Below is a small trained network, with its code and all its weights. Each question gives an input and a target symbol and asks what happens when units are switched off, that is, made to give their printed mean instead of their output.

import numpy as np


def w(rows, s, z=0):
    codes = np.array(rows[::2]) - 128.0
    scale = np.full(codes.shape[1], s)
    scale[-1] = z or s
    return codes * scale


def norm(h):
    return h / np.sqrt((h * h).mean(-1, keepdims=True) + 1e-5)


def f(y):
    return np.maximum(y, 0)


def softmax(a):
    e = np.exp(a - a.max(-1, keepdims=True))
    return e / e.sum(-1, keepdims=True)


def log_softmax(a):
    a = a - a.max(-1, keepdims=True)
    return a - np.log(np.exp(a).sum(-1, keepdims=True))


def net(x, mask):
    ids = ['ΞΨΩαγζ'.index(c) for c in x.split()]
    T = len(ids)
    res = E[ids] + P[:T]
    r = norm(res)
    for j in range(2):
        rows = slice(2 * j, 2 * j + 2)
        q, k, v = (r @ M[0][rows].T for M in (Q, K, V))
        z = softmax(np.where(np.tri(T) > 0, q @ k.T / 2**0.5, -1e9)) @ v
        o = O[0][rows]
        res = res + np.where(mask[j], z, o[:, -1]) @ o[:, :-1]
    y = f(norm(res) @ A[0][:, :-1].T + A[0][:, -1])
    res = res + np.where(mask[2:18], y, B[0][:, -1]) @ B[0][:, :-1]
    return log_softmax(norm(res)[-1] @ U[:, :-1].T + U[:, -1])


Q, K, V, O, A, B = {}, {}, {}, {}, {}, {}
E = w([
[141,122,179,52,100],'Ξ',
[106,122,123,87,165],'Ψ',
[97,125,195,81,114],'Ω',
[76,156,149,97,159],'α',
[171,115,5,78,88],'γ',
[72,102,151,149,142],'ζ',
],0.021)
P = w([
[201,59,93,254,190],'0',
[77,126,112,160,75],'1',
[87,116,112,161,87],'2',
[99,115,115,159,80],'3',
[93,113,103,160,96],'4',
[100,113,111,159,106],'5',
[103,111,111,162,101],'6',
[104,111,104,158,112],'7',
[108,108,104,159,129],'8',
[105,107,108,154,128],'9',
[109,108,109,155,133],'10',
],0.0064)
Q[0] = w([
[96,79,141,131,245],'H1',
[235,23,125,4,95],'H1',
[111,70,197,90,151],'H2',
[53,74,183,62,146],'H2',
],0.013)
K[0] = w([
[212,8,146,176,119],'H1',
[170,170,56,117,1],'H1',
[161,128,124,143,167],'H2',
[164,77,198,139,205],'H2',
],0.013)
V[0] = w([
[93,161,247,75,213],'H1',
[175,115,234,210,86],'H1',
[202,126,186,140,82],'H2',
[34,254,166,212,89],'H2',
],0.0073)
O[0] = w([
[235,93,93,121,255,254],'H1',
[92,93,180,193,129,92],'H1',
[63,97,169,20,90,7],'H2',
[137,183,169,182,138,89],'H2',
],0.0079,0.0036)
A[0] = w([
[157,124,120,218,95,112],'N1',
[208,144,13,149,33,3],'N2',
[179,92,144,59,161,130],'N3',
[17,138,1,169,132,164],'N4',
[248,214,122,227,133,110],'N5',
[193,125,32,171,39,36],'N6',
[122,202,146,136,97,90],'N7',
[48,62,66,123,133,169],'N8',
[135,137,205,112,78,125],'N9',
[116,148,171,102,62,140],'N10',
[87,96,121,184,139,103],'N11',
[69,133,194,142,91,85],'N12',
[209,176,72,123,88,43],'N13',
[76,177,113,97,135,110],'N14',
[107,26,122,128,119,58],'N15',
[68,165,111,98,136,153],'N16',
],0.0097,0.0049)
B[0] = w([
[171,180,173,137,59,146],'N1',
[62,118,151,181,139,156],'N2',
[113,142,123,193,104,220],'N3',
[155,141,131,193,116,253],'N4',
[110,227,77,86,190,196],'N5',
[8,141,165,152,141,151],'N6',
[190,97,105,101,124,145],'N7',
[164,143,161,108,99,238],'N8',
[80,116,142,151,137,158],'N9',
[127,107,87,126,205,164],'N10',
[123,144,185,110,131,176],'N11',
[137,120,181,140,140,165],'N12',
[99,115,107,141,155,142],'N13',
[140,132,101,130,154,172],'N14',
[136,148,80,81,107,161],'N15',
[160,118,89,107,112,196],'N16',
],0.012,0.0061)
U = w([
[153,130,151,38,109,250],'Ξ',
[249,102,58,172,106,86],'Ψ',
[56,43,187,125,254,59],'Ω',
[100,248,104,104,255,157],'α',
[47,146,94,187,123,124],'γ',
[160,159,252,214,134,156],'ζ',
],0.0066,0.0021)

Each question gives the input, a string of symbols that net reads in full, and the target symbol t.
The units are the heads (2 rows each of Q, K, V and O) and the neurons (one row each of A and B). Each row of codes is followed by its name. A weight is (code - 128) times the scale printed after its matrix; where a second scale follows, it is the last column's (O, A, B and U).
mask holds one flag per unit, heads first, then neurons. A switched-off unit (its flag False) gives its mean, the last column of its rows in O or B, instead of its output. The means were averaged over made-up inputs and are rounded, as every weight is.
A unit's drop is (log p(t) with every unit on - log p(t) with that unit switched off) / (log p(t) with every unit on - log p(t) with every unit switched off).
The circuit of an input: a set's keep is (log p(t) with only the set's units on - log p(t) with every unit switched off) / (log p(t) with every unit on - log p(t) with every unit switched off). Starting from the 12 units with the biggest drops (on a tie, the unit counted first), units are removed one at a time, each time the one whose removal leaves the highest keep (on an exact tie, the one counted first), for as long as the keep stays at least 0.8.
units of the circuit, in order: the units of the circuit, biggest drop first
top k neurons: the k neurons with the biggest drops, biggest first
heads that matter: for each layer, one digit per head in row order, 1 if its drop is at least 0.15 and else 0, layers parted by /
drop of u: that unit's drop, to one decimal
input ζ Ξ α α Ω α α α Ω Ξ, target ζ: heads that matter : 10
input Ω Ξ α, target Ω: heads that matter : 11
input Ω α Ξ α ζ α Ψ, target Ω: units of the circuit, in order : (N5, H2)
input Ω α α Ω ζ, target Ω: units of the circuit, in order : (H1, H2)
input α Ω α Ω α α α ζ, target α: units of the circuit, in order : (H2, N5, H1)
input Ψ Ψ Ξ, target Ψ: units of the circuit, in order : (H2, N3)
input α α α Ξ ζ α Ω, target α: units of the circuit, in order : (H2, N5)
input α α ζ α α Ξ α Ψ Ω Ω, target α: top 2 neurons : (N5, N4)
input Ξ α Ψ Ξ α Ω α ζ ζ Ω ζ, target Ξ: units of the circuit, in order : (H2, N15, N8)
input γ ζ Ψ α α Ω, target Ω: heads that matter : 10
input Ω α Ω α Ω α Ξ, target Ω: heads that matter : 01
input Ψ ζ Ψ ζ, target Ψ: top 2 neurons : (N15, N4)
input Ψ ζ α ζ α Ψ Ω, target Ψ: top 2 neurons : (N3, N5)
input Ξ α Ω α α α Ψ, target Ξ: top neuron : (N8)
input Ψ Ξ Ψ Ω Ψ Ω α Ω, target Ψ: top 3 neurons : (N3, N5, N15)
input Ξ Ξ Ω α Ξ Ω Ξ α, target Ξ: top neuron : (N8)
input Ξ α α Ψ, target Ξ: drop of N8 : 0.1
input α Ω α ζ Ξ Ξ, target α: drop of N5 : 0.7
input ζ ζ Ψ α ζ Ω α ζ Ξ Ω Ψ, target ζ: drop of N8 : 0.1
input Ψ α Ω Ψ α α, target Ψ: top neuron : (N5)
